In the rows, 128 means zero.
Each row is followed by its class number.
[103 129  99 121 158  97 105 111  98 161  96 121 131 134 107 136 130 130
 100  87 129 134 103 141 115 156  94 123 149 124  63  93 110 129 176 103
 113  69 120 148 157 133  92 170  58 116  88  60 141 115 106]	6
[ 51  89  80 164 120  88 166 138 187  76 109 165 120 123 146 125 179 157
  73  98 165 160 186 184 102 120  94 113  86 105 163 145  98  94  71 151
 107 181 102 116  98 174  65 114 138 140 100 149 191 104  63]	0
[ 32 106 166 108 162 141 144 150 101 150 119 116 158 144 118  96 101 129
 139 119 100  77  92 133  65 120 117 118 220 159 132 113  95 159 154 104
 111 129 136 144  84 146  84 139 144 164 128  10  67 120 156]	10
[127 177 120 138 141 117 127 105 192 104 121 147 136 126 139 148 127 131
 103 127 114 110 147  87 120 126 156 164 127 116 147 166 100 121 109 103
 162 113  69 133 115 121 100 116  92  97 111 124 133  31  57]	0
[ 98 143 155 143 187 140  89 137 145 158 136 136 116 158  81 146 118 153
 112  89  78 115 160  89 142 132 123 125 137 121 121 111 117 187 107 160
 117 116  84 130 129 159 133 121 149 103 179  72  70 115 149]	1
[ 59 100 160  97 105  97 132 201 124  88 114 164 163 168 133 107 119  80
 111 136 143 122 170 149 114 145  86 120 120 127  86 108  98 107 153 134
 126  95 122 112 130 109  81 162  95 107  90  35 106 141  87]	4
[ 75 148 113  86 143 114  91 104 132 167 138 151 150 156 120 141 170 158
  82 100 147 113 144 149 129 137  74 116  98 108  68  92  68 120 164 129
 129 111  76 136 125 144 118 165 101 134 147  94 137 130  88]	8
[134 113 134 112 150 158 112 139 139  67 132 134 152 122 147 171 114 112
 107 137 122 149 139 121 139 128 149 121 116 119 107 138  95 106 112 109
 165 144 124 113 117 109 124  74 144 113 141 139 144 144 139]	2
[100 153 164 163 177 135 123 155 124 108 100 125 122 141 109 143 109 114
 147  92 128  97  89 120 117 106 157  95 132 119 117 123 114 127 140  99
 130 133  95 101 136 114 114 150  77 113 117  70 159 121 125]	10
[120 170 146 128 142 140 146 176  89 159 112 128 103 185 152 172 121 149
 177 130 117 109 144  99  86 127 124  98 166 154 140 166 105 149 167 156
 126 125 136 129  93 120  86 158 140 141 199  48 127 122 111]	3
[115 120 134 107 119 140 153 153 140  51 126 137 144 116 151 174 116 133
 115 131 113 139 148 146 118 114 160 139 118 111 134 114 121 130 108  75
 156 143 109 105 133 105 117  79 148 119 136 114 142 151 159]	2
[128 154  77 149 116 111 113 139 132 112  92 125 109 126  87 239 146 137
 120  90 119 117 225 167 134 159 130 105  81 120 115 110 136 121 136 102
 150 252  78 158 130 160  77  85 135 149 163 179 196 114 125]	3
[ 58 143 101  96  94  76 155 155 161  72 125  96 158 142 118 147 141 145
  86 112 144 163 170 112  84 144 175 130 113 138 144 161 162 190 138 118
 175 136 126 159 149  95 134  69 139 116 123 125 110 201  75]	10
[128 138 128 118 141 154 139 134 126  69 129 128 146 155 111 154 121 154
  84 133 119 112 149 116 140 124 146 126 123 116  74  90 107 135 108  91
 137 129 101 102 110  92 107 103 131 112 124 138 118 120 144]	4
[152 146 104 177 199 116 221 120 118 119 104  74 114 105 114 118 145 136
 155 105  98 107 188 197 149 105 139 130  91 155 156 104 105 107 135 189
 121 143 118 144 159  88 138 118 154  84 136 123 104 116  20]	9
[122 147 134 136 181 134 116 130 134 181 122 147  89 130  99 105 145 162
 166 112 141 102 140 119 134  88 143 122 147 130 134 111 131 193 101 142
 120  79 111  98 124 142 139 110 130 140 112 134 109 159  94]	10
[122 120 134 137 174 133 130 145 103  89 127 125 150 130 134 164 111 135
 104 121 125 114 148 154 124 126 139 111 141 134 102 129  77 120 140 107
 149  94 118 115 127 105 137  84 149 134 129  91 120 152 126]	10
[ 53 121 128 104  91 111 124 183 122 190 123 133 161 103  99 119 158 103
 109  96 137 138  87 138  90  93  94 103  75 127 108 116 116  65 171 150
 130 169 146 128  97 101 127 112 110 155 130  84 121 203 107]	2
[110 147 118 127 226 138 128  83 117 127 151 121 135 129  92 116 109 137
 161 137 124 104 154 121 129 116 142 133 124 109 108 131 120 118  96 143
 121 128 124 109 131 133 134 115 155 129  86 152 112 111 105]	10
[118 116 116 149 141 110 120 126 127 223 120 166 122 134 120 168  96 123
 164 105 122 134 119 145 151 147 139 157  95  81 118 168 137 125 149 171
 186  70 152 132 158  84 126 129 146  76 118 128 125 142  72]	2
[175 152 129 111  35  98 137 169 125  98  94 154  86 158 134 146 109 210
 144  98 127  85 212 192 154 126 105 107  85 104 105 116 142 114 108 142
 110 246  99  95 149 145  68 132 114 111 140 150 168  87  59]	3
[158 121 141 124 167 147 118 115 139  50 128 130 150 127 123 163 107 120
 114 117 121 127 180 172 132 114 159 126 155 145 140 139 113 125 115 101
 150 134 124 122 149 116 140  72 138 118 125  89 137 128 148]	5
[111 152 147 185 142 114  88 158 157 129 119 196 127 140  45  61 101 165
 108 132 117 153 166 108 138 122 126 178 150 125 153 140 141 162 116 170
  70  88  86 100 110 135 138 120 111 123  85  63  84 122  78]	1
[123 146 132 106 124 114 116 115  77 204  86 159 119 172 144 200 136 153
 117  63 137  98 180  45 114 167 108 124  75  82 129 101 133 119 142 107
 107 129  60 162 166 162 153  85 132 144 163  72 208 124 156]	3
[ 80 156 125  95  78 102 165 167 158 129  68 144 153 175 140  68 157 164
 102  80 167  89 122 120  95 123 111  85  86 135 105 127 137  94 158  84
 150 153 125 131 144 136  92 156 171 122 147  91 141 164 106]	3
[139 114 132 173 187 140 138 121 148 160 148 155 127 163 146 136 128 119
 126 151 108 161 113  93 114 124 115 113 167 183 149 136 102 149 150 116
 136  72 114  85  65 170  72 136 168 162 152 109 114  61 149]	1
[125 109 141 119 163 146 160 146 115 153  73 110 132 134 105 114 120 131
 119 132 128 134  55 137 103 153 136 152 122 103 124 134 122 133 174 200
 176 197 185 141  86 117  73 152  68  74 142 142  93  93  41]	7
[140 130 107 185 116 144 144 132  56 203 114 154 142 117 179  77 128  97
 154 184  91 130  89 167 116 146 114 150 161 171 156 132 117 110 133 163
  92 105 113 199 103 120 150 168  98 111 153  87 122  88 107]	3
[122 133 156 128  73 151 101 141 154 141  78 145 112 140 140 135 125 104
 127 111 144 139  96 112 114 119 126 144 123 144 120 112 103 120 147 138
 117  65 109 142  71 114 158 141  58 122 149  85 140 115 107]	9
[152 114 115 117 145 103  96  57  86 168 191  90 186 135 131 161 131 154
 144 106 111  95 113 194 166 179 110 110 156 104 132 103 111  68 110 114
 100 156 129 151 150 110 157 106  76 169 119  61 143  84 104]	9
[172  88 138 113 190 121 155 105 128  51 127 109 117 124  92 146 118 136
 111 131 114  96  95 121 156 163 109 160 136 118 114 122 167 178  95 112
 174 162 113 122 118 136 114  90 106 113 114 183 144 126 144]	1
[ 62 121 127 104 166 124 126 180  52 146 130 162 149 165 123 115 135 133
  97 120 155 105 125 130  91 107  77 103  84  58 144 110 132  64 147 158
  85  38 126 107 116 113 139 147 110 131 128  66 108 184 100]	10
[ 88 150 111 121 110 160 150 112 145 165  86 144 131 114 112 118 111  95
 119 122 106 153 133 108 125 111  98 113 112 146 160 126 111  98 119  91
 126 184 114 129 157 162  81 125 167  99 143 114 142  88  96]	6
[151 173 112 156 179 105 115 124 131  91 163 173 105 126 109  97 109 111
 141 153 117 107 144  92 147 132 109 162 119 111 188 130 133  65 112  94
 100 165  80 187 133 104  93 170 139 151 131 160  80  44 156]	1
[ 70 128 127 147 110 128 117 150 138  93 121 152 137 179 131 104 159 145
 107  89 120 145 113 185 131 129  80  83 121 105  97 134 129  82 116 153
 105 131 142 134 131 134  78 156 159 126 149  88 126 147 104]	1
[ 86 148 128 103 163 129 124 119 113 148 110 100  79  82  97  71 149 163
 118 118 134 125 144 135 103  97 101 127 111 111 157  99  94  98 137 118
 108 134 127 175 132 177  91 133 118 120 126  89  80 201 128]	10
[ 88 136 102  70 133  88 131 163 123 160 114 133 135 125 122 130 131 141
 110  94 169 159 169 118 110 107 119  97 136 135  79 156 116  95 111 115
 157 128 144  95 158 139  74 138 111 109 116  86 102 148  66]	7
[146 143 139 135 136 157 143 163 112  79 112 141 125 126 154 160  99 116
 120 118 121 111 145 132 145 130 148 103 136 119 110 147  79 108 119  88
 129 182 109 113 146 110 116  82 152 136 151 116 121 163 161]	3
[149 134 115 147  67 129 108 183 111 191 161  92 139 194 128  89 147  89
 112 141 123  78 192 133  75 137 141  86 164 163 109 135 147 136 153 170
  90 108 133 138 105 124 193 146 154 120 171  93 127 122  88]	3
[ 86 139 114 137 161 145 121 136 159 102  91 143 106 164 133  92 159 132
 152 146 137  85 183 138 135 116 140 125 157 102 127 154  98 156  76 143
 132  92 117 123 120 156 111 149 133 118 114 140 120  88  89]	0
[117 132 119 104 151 165 136 139 125  49 125 128 131 128 129 156 111 114
 118 140 105 128 150 134 130 118 142 120 133 121 114 142 112 109 115  91
 142 150 117  98 117 112 102  86 145 122 139 150 137 132 148]	2
[ 91 147 170 112 126  97 122 159 137 146  89 159 145 134 144 101 132 131
 145 112 136  68 106  86 136 125 106 102 136 136 174 185  84 100 142 135
 132 158 116 151 175 110 123 152 116 152 159  50  79 118 128]	0
[103 151 112  99 120  82 121 129 146 178 114  50 198 138 104  91 105 225
  94  18 146  82 135  56 143 116 126  88 125 161 102 161 182 106 124 133
  90 109 121 127 170 130 128 143 113 115 163  99 108 151 105]	10
[ 95 141 139 142 173 153 141 137 170  61 110 126 145 150 112 169 113 131
 142  74 154  94 108 116 116 120 165 112 122  78 148 114  89 130 175 123
 148 121 125  54  92 131  91 173  61 143 117 116 154 131  65]	6
[ 52 142 130 150 136 152 148 138 161  64 109 168 177 158 107 117 108 131
 140 105 132 155 129 161 118  90 139  96 120 148 120 150 129 151 143 147
 138 165 107  61 130 134 106 155 131 119  99  71 194 114 106]	5
[ 83 135  96 139 142 107 108 152 132 126 100 162 150 115 109 110 151 201
 120  51 146 101 105 125 127 106 118 116 129 128 126  72 152 122 126 120
 106  81 108 147 123 133 111 169  96 174 146  73 118 188 123]	6
[155 113 152 166  72 106 111  93 141  91 105 134 122 107 137 149 155 204
  39 111 106  96 142 164 162 116 125  85  61 130 139 145  72 128 130 184
 154 172  85 158 136 148 164  69 169 110 144 180  79 162 137]	0
[ 42 133 122 121 134 120 137 144 112 109  98 101 135 138  83 122 114 116
 116  75 145 100 149 123  87 115 101 114 133 139 101 156 116 107 146 165
 106 120 131 149 128 130 135 173 125 107 137  95 138 157  95]	10
[121 162 112 111 117 148 186  86 105 125  76  92 106 126  93  94 158 102
 136 168 121 162 146 112  84  98 113 136 121 182 119 145 168 123 142 135
 145 115 140 122 147 164 125 143 176  80 137 133 165 141 117]	7
[101 169 100 149 105 141 181 127 108 174  88  95  96 138  90 145 168 112
  91 172 127 140 199 128  83  80  99 116  78 118  68 121 168  60 131 143
 101 136 108 118 124 176  70 141 216 111 140 147 175 143 130]	8
[140 111 162  99 136 136 135 152 133  91 118 116 147 128 134  99 141 105
 104 148 122 117 124 176 148 115  80 113 125 125  58  66  92 130 175 123
 114 120 124 101 150 167  78 165 141 123 109  94  86 156 157]	8
[129 136 142  98 127 152 134 138 143  42 143 124 154 143 133 167 124 124
  92 130 125 131 167 113 136 140 118 123 118 116 112 123  96 114 122  99
 132 123 116 114 115 102 103  94 139 118 131 117 124 144 133]	4
[118 136 103 127 118 131 167 117 145 150 138 115  98 126 112 153 119  88
 128 153 134 125 162 126  75 116 101 127 118 130 107 142 125 116 137 136
 100 141 133  95 105 128 105 133 179 148 102 163 149  95 118]	6
[149  92 115 158 203 137 155 117  91 174 158 189 145 150 144 125 113 135
 113  60  78  99  68 124 154 155  94 136 143 102 130  62 111 182 142 156
 120  78  99 128 149 111 141 101 148 118  98  77 141  86  56]	6
[172  70 126 108 215 135 182 123 107 116 130  64 122 113 139 120 120 127
 112 142 115 125 132 130 136 141 111 159  95 129 135 120 154 160 113 165
 173 124 152 147 111 140 141  57 125  87 120 137 155 159 153]	5
[110 118 117 140 179 148 131 131 113  83 146 121 131 126 116 151 120 119
 105 105 116 106 120 138 123 120 144 115 167 127 104 113  96 148 125 115
 136 115 117 118 113 128 122 102 133 138 122 135 119 143 126]	10
[ 78 125 172 111 115 142 148  97 117 102 125  89 135 164 131 183 135  92
  90 130  97 101 156 145  64 124 117 132 144 139 108 125 106 143 161 146
 116 116 107 180 103 123 141 123 184 114 163  95  86 152 162]	8
[108 164  89 154  86 128 158 156 121 172 122 120 178 133 124  95 136 197
 104  81 156 115 124 111 131 110 123  89 146 104  92 161 158 110 158 137
  59  94 108  92 187 103 135 198 165 152 146  81 135 152 132]	1
[106 165 136 120 165 151 138 143 154  41 133 148 117 148  83 164 124 114
 138  89 127 110 145 107 114 105 142 104  76  99 100  77 129 147 162 133
 119 186  74  83 132  97  93 191  74 101 116 141 144 102 103]	4
[ 58 151  94 105  88 115 135 118 161 106 101 124 167 100 118  38 145 170
 122 141 151 153 135 157 117 126 119 125 119 180 115 135 146  88 147 125
 119 152 105 155 158  97 127 142 126 143 159  48 131 206  95]	9
[ 60 132 124 113 102 125 104 155 106 162 121 113 158 127 128  58 117 156
 118 120 111 110 187 142 111 118  97 132 112 146  53 105 112  84 157 192
  96  87 116 149 145 141 143 142 143 117 155  31 112 181  90]	10
[225 118 125 163 147 133 136 138 125 132 138 109 101 153 137  99 120 179
  95  99 125  97  67 139 168 157 124 145 135  96 162  99 123 133 158 132
 137  60 137 167  99  73 142 113 105  97 138 112 120 115  78]	9
[100  96 129  96  56  72 165 189 118  84  86 106 155 117 173 119 115 141
 121  76 154 178 154 147  77 117 121 123 112 154  85 129 162 117 156 175
 135 111 160 177 165 122 112 196 123  74 123  49 104 168 105]	7
[146 130 137 127 103 148 148 111 138  61 115  86 132 151 142 157 129 133
 140 141 111 130 154 175 150 135 143 113 154 168 124 113  86 134 123  92
 127 143 125  97 118 121 143  83 129 154 154 104 150 112 144]	9
[105 150 133  75 147 127 110 163 133 134 119  71 144 188 142  86 126 140
 164 116 110 139 147  48  85 143 118  77 132 196  57 155 186 138 116 143
 118  99 152 183  97 117 111 180 124  95 145  59 106  98 143]	4
[ 98  86 171  78 102 118 105 151 120 112 110 184 131 116 106 109 107 113
 120  85 131  54 139 117 111 169 102 114 141 135 110 130  93 133 125 125
 143 159 111 163 119 156 158 166  93 130  92  72  96 123 136]	4
[ 95 136 112 106 111 154 102 172 145 129 107 152 144 113 165 101 109 124
 139  93 113 131 118 122 119 146  78  93 128 163 111 141 137  94 163 124
  80 143  99 137 161 104 108 154 107 155 208  33 163 150 141]	6
[ 79 132 144  70  50 107 105 141 157  73 131 149 149 133 154 127 118 200
 110 109 133 180  90 124 108 130  92 100  97 123 157 146 156 124 170 108
 142 166 121 148 146 120  61 152 130 113 166  54 146 191 152]	2
[109 151 108  81 166 137 132 122  81 125 114 124  85 109 134  58 123 150
 153  59 117  67 110  95  86 131 107 143 158 140  86 143 127  69 157 135
 136  80 142 206 115 144 119 172  95 128 156  56  95 219 107]	3
[119 104 148 122 173 123  88 214 123 104 151 171 137 161 149 132 154  66
 119 149  99 116 153 117  94 137 133 103 157 129 165  97 155 163 122 162
 137  89 119 197 130 117 123 147 161  93 169  60  76 114 120]	2
[ 86 132 126 101 102 160 164  91 131  85 150 142 142 118 147  84 131  73
 122 147 116 102 109  78 106 121  89 126 135 154  96 129 111  94 125 164
 120 173 107 126 142 147 127 136 178 144 140 123 180 142  89]	6
[ 78 123 139  74 139 114 101 148 126 121 127 151 200 173  96  97 143 144
  85 118 147 124 133 165 134 126  57 105 132 101 162 117 132 130 144 131
 112 120 138 124 140 149  85 135 117 118  96  45 119 116 104]	5
[ 96 130 133  94 111 138  85 158 100 117  82 125 144 151 100 166  96  96
 149  74 125 198 178 157  93 105 148  78 102 157  71 155 126 114 182 147
 131 146 159 115 150  82 160  95 112 115 122  86  73 175 114]	7
[130 117 142  81  79 111 172 133 127  71 106 180 112 155 127  62 115 150
 124  94 137 105 141 128 144 145  73 159 139 138 161 156 144  97 118 122
  98  98 150 110 159 101 100 120 123 122 116 108 123 161  74]	4
[105 156 153 121 150 123 151 134 106 135  90  91 121 141  89  97 147 174
 147  53 128 101 102  92 128 111 110  76 134 157 167 124 126 152 175 119
 120 108 133 160 162 127 114 201 108  95 148  39 104 190 134]	4
[ 75 136 124 119 158 134 139 153 144 181 102  97 109 150  93  85 123 105
 138 142  76 187 159  94  82 115 110 138  79 196 161 102 126 149 152 129
 126 157 121 139  95 152 124 123 132  74 171  70 133  81 139]	2
[130 124 137  87 169 137 124 120 157  82 161 153  96 111 135 129 146  87
 124 135 141 105 108  78  93 135  85 147 154 130 112 122 135  89 126 140
 115 186 122 183 107 159  61 172 157 171 169 133 129 131 160]	8
[ 72 123 152  94 149 114 129 135 127 210 120 121 125 146 152 125  84 122
 122 127 119 111 131  81  74 128 137 162 134 160  84 111  73 176 138 101
 167  92  90 168  70 123 126 122 113  92 134  59  62 119 146]	3
[104 100 122 135 160 157 137 170 102 107 131 109 192 172  92 107 117  96
  80 148 131  93 158 125 133 139  90 125 185 145 148 116  87 132 129 140
  76  96 142 140  72  97 117 157 140 114 132 127  69  78 121]	4
[ 97 143  59 148 211 107 146 111  76 142 124 149  91 171  75  83 130  84
 130  83 102 143 131 108 107 135 130 116 114 181 118 106 113 111 177 105
 146 138 121 197 122  73 105 154  96 108  88 158  89  74  67]	4
[ 97 143  97 106 157 155 170 139 113  75  88 171 112 133  95 129 152 144
 108 157 153 102 193  95 113 102 113 131 114 128 117 145 106  89 121 152
 154 160 130 121 137 127 105 122 242 134 174 174 154 156 108]	2
[100 168  98  99 104 139 142  93  99 134 121 122 110 155 110 126 139 124
 159 152 117 144 133 123  87 119 101 118  86 168 160 118 140 108 154  70
 155 182 119 160 123 141 135 145 163 130 186 119 166 148 178]	3
[ 56 153 110 115 148 115 168 132 147 115 124  92 118 147  73 100 129 148
 188 109 129 126 101 152 110 106 110 113 149 168  97 119 141 158 162 161
 119 163 144  94 111 107  81 190 104 147 130  74 130 141  86]	9
[124 127 128 119 168 144 170 123 138  60 126 171 148 113 122 152 111 154
 136 135 154 128 103  63 112 100  83  98  74 120 129 128 188 152 108 126
 142 144  74  86 119 135 108 125 201 136  93 128 221 160 131]	6
[148 149 110  98 108 119 131 153 153 153 123 112 120  97 120  87 135 170
 122  44 144 133 140 111  81 116 128 119 153 134  56 118 121 110 152 164
  92 174 162 172 141 137 113 179 155 132 109  81  94 103 101]	7
[100 120 148  76 101 144 138  84 108 173 104  62 136 210 162 158 136 136
 149 161 120 110 142 115 130 145 103 125 148 155 116 110 120 130  78 119
  98 115 130 120  95 136 141 103 112 137 197 104 160  57 161]	9
[138 199 136 123 178 114 164  69 122 108 133 135 101 154 104 131 166 171
 130 112 103 119  98 119 134 104 131 131  89 134  91 104  96 115 111 155
 137 197 109 131 149 130 124 170 124 104 136 148 126  76  75]	8
[143 126 104 162 140 138 123 129 126 174 100 149 107 112 119 146 115  97
 160 152 154 163 158 128 106 102  93  79  93 185 166 183 156 110 151 105
 133 163  79 147 123  99 129 152 166 129 164 158 161 105 148]	1
[151 161 134 150 187 148 220 106 114  63  96 108 128  81 135  98 146 125
 124 137 118 143 125  75 115  74 110 126 120 223 124 113 119  74 109  85
 112 146  93 164 143  90  95 116 196 113 146  96 155 149 163]	4
[ 62 138 175  96  74 146  63 138 168 158 116 171 141 146 167 127 129 134
 114 153 135 153 119 137  75 120 133  97  65  85 100 137 129  95 156 153
 115 154  93 136 107 102 104 121 117 112 140  80 118 150 132]	2
[118 116 147 119 126 107  98 155 151 150 134 155 197 150 146 133 134 136
  96 117 174 141 100 129 132 138  92 105 138 123  79 145  80  89 165 140
 140  69 137  89 130 122 110 186 110 134 139  53 115 124  96]	1
[105 122 109 115 164 114 153 127 136 139 110 124 152 140 118  94 139 138
 162 108 176 120 162 137 103 114 138  95 105 121 167 108 125 127 153 100
 121  78 116 108 102 146 152 164 115 154  55  91 119 114  87]	9
[ 98 145 140 137  45 121 151 111 169  85  89 197 115 116 136 145 166  98
  69 157 154 165  98 148  76  93 103 139 139 183 112 107  73  97 119 118
  83 159 123 113 129 110 116 130 171 171 154 137 135 120 151]	6
[117 106 114 167 167 139 139 140 145  63 122 125 164 143 112 163 113 105
 111 108 126 143 156 158 147 138 129 149 168 127 104 128 107 102 101  85
 127 122 123 106 119 109 102  90 147 146 130 113 152 113 135]	1
[115 105 133 167 210 101 155  71 100 119 135 166 109 176 117 116 159 165
  91 174 106 188  74 117  81 184  86 127 102 121 180 139 176 162 133 179
 111 127 115 152 120 164 107 151 150 104 132  90 157  90 145]	1
[ 65 107 115  89 123 121 110  90 145 134 106 141 121 139  82  80 127 132
 109  50 117 118  93 178  82 125  86  94 130 186 130 135 151 135 155 116
 114 119 125 112 129 114 152 128  74 121 144  87 119 186  81]	6
[ 88 136 136 122  94 103 156  72 107 135 101 132 158 159 108 144 113 177
 150  81 146 141  99 150  79  97 123 103 127 149 120 133 109  90 175 143
 133 119 170  93 138 125 118 185 127 133  99  57 140 137  57]	6
